Below are the code and all the weights of a small trained network. Each question names an input and a class and asks about switching units off, where a switched-off unit gives its printed mean instead of its output.

import numpy as np


def w(rows, s, z=0):
    codes = np.array(rows[::2]) - 128.0
    scale = np.full(codes.shape[1], s)
    scale[-1] = z or s
    return codes * scale


def norm(h):
    return h / np.sqrt((h * h).mean(-1, keepdims=True) + 1e-5)


def f(y):
    return y / 2 * (1 + np.tanh(0.7978845608 * (y + 0.044715 * y**3)))


def log_softmax(a):
    a = a - a.max(-1, keepdims=True)
    return a - np.log(np.exp(a).sum(-1, keepdims=True))


def net(x, mask):
    res = np.array(x, float).reshape(1, 5) / 4 @ E
    u = 0
    for l in range(3):
        y = f(norm(res) @ A[l][:, :-1].T + A[l][:, -1])
        res = res + np.where(mask[u : u + 12], y, B[l][:, -1]) @ B[l][:, :-1]
        u += 12
    return log_softmax(norm(res)[-1] @ U[:, :-1].T + U[:, -1])


A, B = {}, {}
E = w([
[117,130,139,170,112],'x0',
[123,101,226,165,77],'x1',
[2,143,105,149,95],'x2',
[161,167,128,61,98],'x3',
[136,106,209,183,179],'x4',
],0.0041)
A[0] = w([
[118,169,159,107,60,50],'0.n0',
[122,113,129,113,133,119],'0.n1',
[191,165,201,146,112,63],'0.n2',
[172,137,59,235,55,53],'0.n3',
[154,159,70,240,49,90],'0.n4',
[143,102,109,143,212,10],'0.n5',
[37,151,147,158,117,68],'0.n6',
[62,218,144,151,129,35],'0.n7',
[157,147,95,187,89,121],'0.n8',
[145,117,104,155,252,7],'0.n9',
[105,46,114,67,135,100],'0.n10',
[105,63,223,119,117,2],'0.n11',
],0.0046,0.0026)
B[0] = w([
[133,127,105,153,177,109],'0.n0',
[135,149,117,143,122,109],'0.n1',
[178,138,173,113,147,226],'0.n2',
[109,2,120,101,117,58],'0.n3',
[103,41,149,92,139,141],'0.n4',
[111,143,130,152,160,3],'0.n5',
[72,150,172,121,97,243],'0.n6',
[80,118,118,120,126,110],'0.n7',
[117,85,145,100,132,129],'0.n8',
[104,106,115,169,208,69],'0.n9',
[142,210,104,155,109,85],'0.n10',
[166,129,124,202,89,151],'0.n11',
],0.0046,0.0006)
A[1] = w([
[127,139,77,196,254,22],'1.n0',
[71,103,52,150,123,31],'1.n1',
[242,148,132,160,160,90],'1.n2',
[112,72,206,213,132,87],'1.n3',
[130,123,144,128,126,84],'1.n4',
[121,83,202,175,97,4],'1.n5',
[150,156,71,39,97,59],'1.n6',
[115,66,194,147,97,17],'1.n7',
[125,157,105,167,137,100],'1.n8',
[13,188,119,163,81,58],'1.n9',
[153,144,59,7,97,44],'1.n10',
[113,128,153,85,30,65],'1.n11',
],0.0053,0.003)
B[1] = w([
[142,121,60,168,225,130],'1.n0',
[195,114,253,77,148,130],'1.n1',
[54,122,172,55,174,219],'1.n2',
[134,235,13,129,96,240],'1.n3',
[144,152,122,135,135,101],'1.n4',
[153,217,56,154,93,152],'1.n5',
[150,173,67,119,104,188],'1.n6',
[139,167,92,164,85,137],'1.n7',
[138,103,148,130,151,105],'1.n8',
[33,72,205,60,157,252],'1.n9',
[142,196,43,114,83,221],'1.n10',
[112,148,86,165,225,168],'1.n11',
],0.0044,0.0018)
A[2] = w([
[124,165,191,208,83,5],'2.n0',
[138,198,161,254,59,2],'2.n1',
[124,46,52,149,72,136],'2.n2',
[119,147,169,188,125,64],'2.n3',
[139,55,88,179,177,164],'2.n4',
[121,162,182,99,41,106],'2.n5',
[124,194,82,41,132,111],'2.n6',
[126,155,89,70,142,123],'2.n7',
[206,139,230,64,153,61],'2.n8',
[113,77,228,185,169,89],'2.n9',
[231,139,166,107,150,83],'2.n10',
[123,171,166,203,90,57],'2.n11',
],0.0068,0.0034)
B[2] = w([
[201,52,73,153,145,170],'2.n0',
[187,19,139,211,147,215],'2.n1',
[197,104,212,61,107,165],'2.n2',
[148,72,83,90,115,135],'2.n3',
[150,181,171,64,193,158],'2.n4',
[130,96,87,153,229,223],'2.n5',
[180,96,73,167,60,252],'2.n6',
[162,130,95,174,108,195],'2.n7',
[96,219,199,208,65,222],'2.n8',
[160,126,1,79,50,194],'2.n9',
[4,189,180,157,87,212],'2.n10',
[149,67,115,129,143,167],'2.n11',
],0.0059,0.0024)
U = w([
[132,229,213,169,78,124],'0',
[3,101,122,97,102,142],'1',
[172,89,196,44,103,4],'2',
[150,172,113,99,230,154],'3',
[183,49,130,201,121,162],'4',
[196,175,24,77,52,145],'5',
],0.017,0.0039)

Each question gives the input, the list of numbers given to net, and the class t.
The units are the neurons (one row each of A and B). Each row of codes is followed by its name. A weight is (code - 128) times the scale printed after its matrix; where a second scale follows, it is the last column's (A, B and U).
mask holds one flag per neuron, layer by layer. A switched-off neuron (its flag False) gives its mean, the last column of its row in B, instead of its output. The means were averaged over made-up inputs and are rounded, as every weight is.
A unit's drop is (log p(t) with every unit on - log p(t) with that unit switched off) / (log p(t) with every unit on - log p(t) with every unit switched off).
The circuit of an input: a set's keep is (log p(t) with only the set's units on - log p(t) with every unit switched off) / (log p(t) with every unit on - log p(t) with every unit switched off). Starting from the 12 units with the biggest drops (on a tie, the unit counted first), units are removed one at a time, each time the one whose removal leaves the highest keep (on an exact tie, the one counted first), for as long as the keep stays at least 0.8.
circuit, biggest first: the units of the circuit, biggest drop first
top k neurons: the k neurons with the biggest drops, biggest first
top k neurons in layer l: the k neurons of layer l with the biggest drops, biggest first
drop of u: that unit's drop, to one decimal
input [-8,-7,-8,5,8], class 0: circuit, biggest first	(2.n8, 2.n10)
input [1,-3,4,-5,7], class 3: circuit, biggest first	(1.n0, 2.n4)
input [2,-6,3,-6,7], class 3: circuit, biggest first	(2.n4)
input [0,4,7,-7,7], class 4: top 3 neurons in layer 2	(2.n1, 2.n0, 2.n10)
input [6,8,7,-3,2], class 4: circuit, biggest first	(2.n1, 2.n0)
input [-5,-8,-6,-8,-5], class 3: circuit, biggest first	(2.n4, 2.n9)
input [0,-3,4,8,8], class 1: top 3 neurons	(0.n7, 1.n1, 2.n9)
input [4,-4,-1,-7,-8], class 2: top 2 neurons	(2.n2, 1.n3)
input [3,-1,-4,0,-2], class 0: top 2 neurons	(1.n3, 2.n8)
input [2,-7,3,-8,4], class 3: top 2 neurons	(2.n4, 1.n0)
input [5,-8,1,-8,-7], class 2: top 3 neurons	(2.n2, 1.n3, 1.n1)
input [8,-3,-5,-2,-3], class 2: top 2 neurons	(0.n3, 2.n2)
input [5,3,-1,-6,-5], class 2: top 2 neurons	(2.n2, 0.n3)
input [3,-1,-1,-8,1], class 3: circuit, biggest first	(2.n4)
input [-8,4,2,4,8], class 4: drop of 0.n11	0.1
input [1,-4,-7,2,6], class 0: drop of 2.n8	0.3
